Below is a small trained network, with its code and all its weights. Each question gives an input and a class and asks what happens when units are switched off, that is, made to give their printed mean instead of their output.

import numpy as np


def w(rows, s, z=0):
    codes = np.array(rows[::2]) - 128.0
    scale = np.full(codes.shape[1], s)
    scale[-1] = z or s
    return codes * scale


def f(y):
    return np.maximum(y, 0)


def log_softmax(a):
    a = a - a.max(-1, keepdims=True)
    return a - np.log(np.exp(a).sum(-1, keepdims=True))


def net(x, mask):
    res = np.array(x, float).reshape(1, 8) / 4 @ E
    y = f(res @ A[0][:, :-1].T + A[0][:, -1])
    res = res + np.where(mask, y, B[0][:, -1]) @ B[0][:, :-1]
    return log_softmax(res[-1] @ U[:, :-1].T + U[:, -1])


A, B = {}, {}
E = w([
[125,130,127,129,127],'x0',
[100,141,113,138,126],'x1',
[146,119,138,121,128],'x2',
[133,229,211,82,38],'x3',
[140,53,172,224,38],'x4',
[117,135,122,131,127],'x5',
[54,81,248,122,183],'x6',
[119,134,123,131,128],'x7',
],0.012)
A[0] = w([
[84,79,169,79,127,76],'n1',
[126,53,145,188,69,46],'n2',
[117,187,173,103,64,134],'n3',
[122,72,82,154,155,95],'n4',
[128,164,174,136,78,130],'n5',
[172,152,82,138,100,115],'n6',
[114,184,184,95,76,161],'n7',
[136,108,134,175,72,18],'n8',
[78,145,162,154,148,90],'n9',
[70,107,182,138,164,93],'n10',
[90,115,171,147,170,109],'n11',
[183,119,44,138,101,57],'n12',
[140,191,148,131,178,3],'n13',
[136,82,81,150,188,126],'n14',
[123,105,145,250,85,24],'n15',
[117,97,165,165,111,70],'n16',
[115,136,160,157,158,126],'n17',
[100,100,195,127,165,81],'n18',
[135,151,123,53,192,12],'n19',
[99,51,92,132,170,119],'n20',
[132,46,83,179,195,113],'n21',
[89,141,103,92,131,120],'n22',
[77,98,194,102,166,70],'n23',
[158,148,66,155,95,74],'n24',
[129,177,136,73,197,78],'n25',
[137,88,161,168,71,24],'n26',
[163,141,70,138,92,73],'n27',
[73,102,192,132,168,84],'n28',
[111,75,93,42,156,64],'n29',
[125,102,148,171,85,37],'n30',
],0.015,0.0033)
B[0] = w([
[178,68,100,91,111,190],'n1',
[92,148,101,205,214,235],'n2',
[149,210,197,115,52,232],'n3',
[128,115,221,110,79,202],'n4',
[117,181,167,151,101,207],'n5',
[220,17,56,30,128,194],'n6',
[81,189,193,154,68,235],'n7',
[114,158,84,152,180,191],'n8',
[124,100,94,83,110,176],'n9',
[188,76,93,39,113,213],'n10',
[156,43,97,82,118,196],'n11',
[174,73,95,95,104,212],'n12',
[49,135,130,166,161,163],'n13',
[93,132,209,138,105,214],'n14',
[92,154,109,177,206,234],'n15',
[115,156,95,134,166,189],'n16',
[175,83,95,112,102,166],'n17',
[179,105,89,98,113,210],'n18',
[75,155,89,221,204,194],'n19',
[145,185,165,165,61,217],'n20',
[75,223,218,155,1,247],'n21',
[101,135,152,146,171,162],'n22',
[146,58,90,46,118,218],'n23',
[176,80,83,88,113,196],'n24',
[97,184,104,206,204,202],'n25',
[83,125,100,165,174,207],'n26',
[186,72,64,104,87,194],'n27',
[147,73,99,56,130,221],'n28',
[94,176,129,219,150,176],'n29',
[93,120,152,138,199,189],'n30',
],0.0081,0.016)
U = w([
[113,191,251,147,14,193],'0',
[149,106,82,65,89,3],'1',
[96,178,128,200,217,168],'2',
],0.011,0.0014)

Each question gives the input, the list of numbers given to net, and the class t.
The units are the neurons (one row each of A and B). Each row of codes is followed by its name. A weight is (code - 128) times the scale printed after its matrix; where a second scale follows, it is the last column's (A, B and U).
mask holds one flag per neuron, in row order. A switched-off neuron (its flag False) gives its mean, the last column of its row in B, instead of its output. The means were averaged over made-up inputs and are rounded, as every weight is.
A unit's drop is (log p(t) with every unit on - log p(t) with that unit switched off) / (log p(t) with every unit on - log p(t) with every unit switched off).
The circuit of an input: a set's keep is (log p(t) with only the set's units on - log p(t) with every unit switched off) / (log p(t) with every unit on - log p(t) with every unit switched off). Starting from the 12 units with the biggest drops (on a tie, the unit counted first), units are removed one at a time, each time the one whose removal leaves the highest keep (on an exact tie, the one counted first), for as long as the keep stays at least 0.8.
circuit, biggest first: the units of the circuit, biggest drop first
k most important neurons: the k neurons with the biggest drops, biggest first
drop when u is switched off: that unit's drop, to one decimal
input [-4,2,0,-7,-7,-3,5,1], class 0: circuit, biggest first : (n21)
input [7,-6,7,1,-2,-3,2,7], class 1: 3 most important neurons : (n21 n2 n15)
input [2,-6,8,-6,7,-2,2,5], class 2: 3 most important neurons : (n2 n15 n3)
input [7,-3,4,6,2,1,7,-6], class 1: 2 most important neurons : (n21 n23)
input [2,-2,-5,-4,5,0,0,-4], class 2: 2 most important neurons : (n2 n15)
input [-1,-7,1,0,-7,-4,7,4], class 1: 3 most important neurons : (n23 n10 n28)
input [8,6,3,7,0,-1,-8,8], class 1: 3 most important neurons : (n6 n21 n27)
input [3,-3,-8,-8,-1,8,8,2], class 0: 4 most important neurons : (n21 n20 n14 n4)
input [4,-8,-6,-5,-5,-6,1,6], class 0: 2 most important neurons : (n21 n2)
input [-8,1,-2,0,-6,-2,-5,-2], class 2: 2 most important neurons : (n19 n25)
input [1,-3,7,3,8,-2,-7,-4], class 2: drop when n15 is switched off : 0.3
input [7,-7,3,-8,-7,6,3,-6], class 0: drop when n21 is switched off : 0.8
input [-5,-8,6,1,-4,-8,4,-8], class 1: drop when n30 is switched off : 0.2
input [5,-3,-2,-6,8,-2,-5,-8], class 2: circuit, biggest first : (n2)
input [8,3,5,-3,7,0,3,3], class 2: drop when n7 is switched off : 0.0
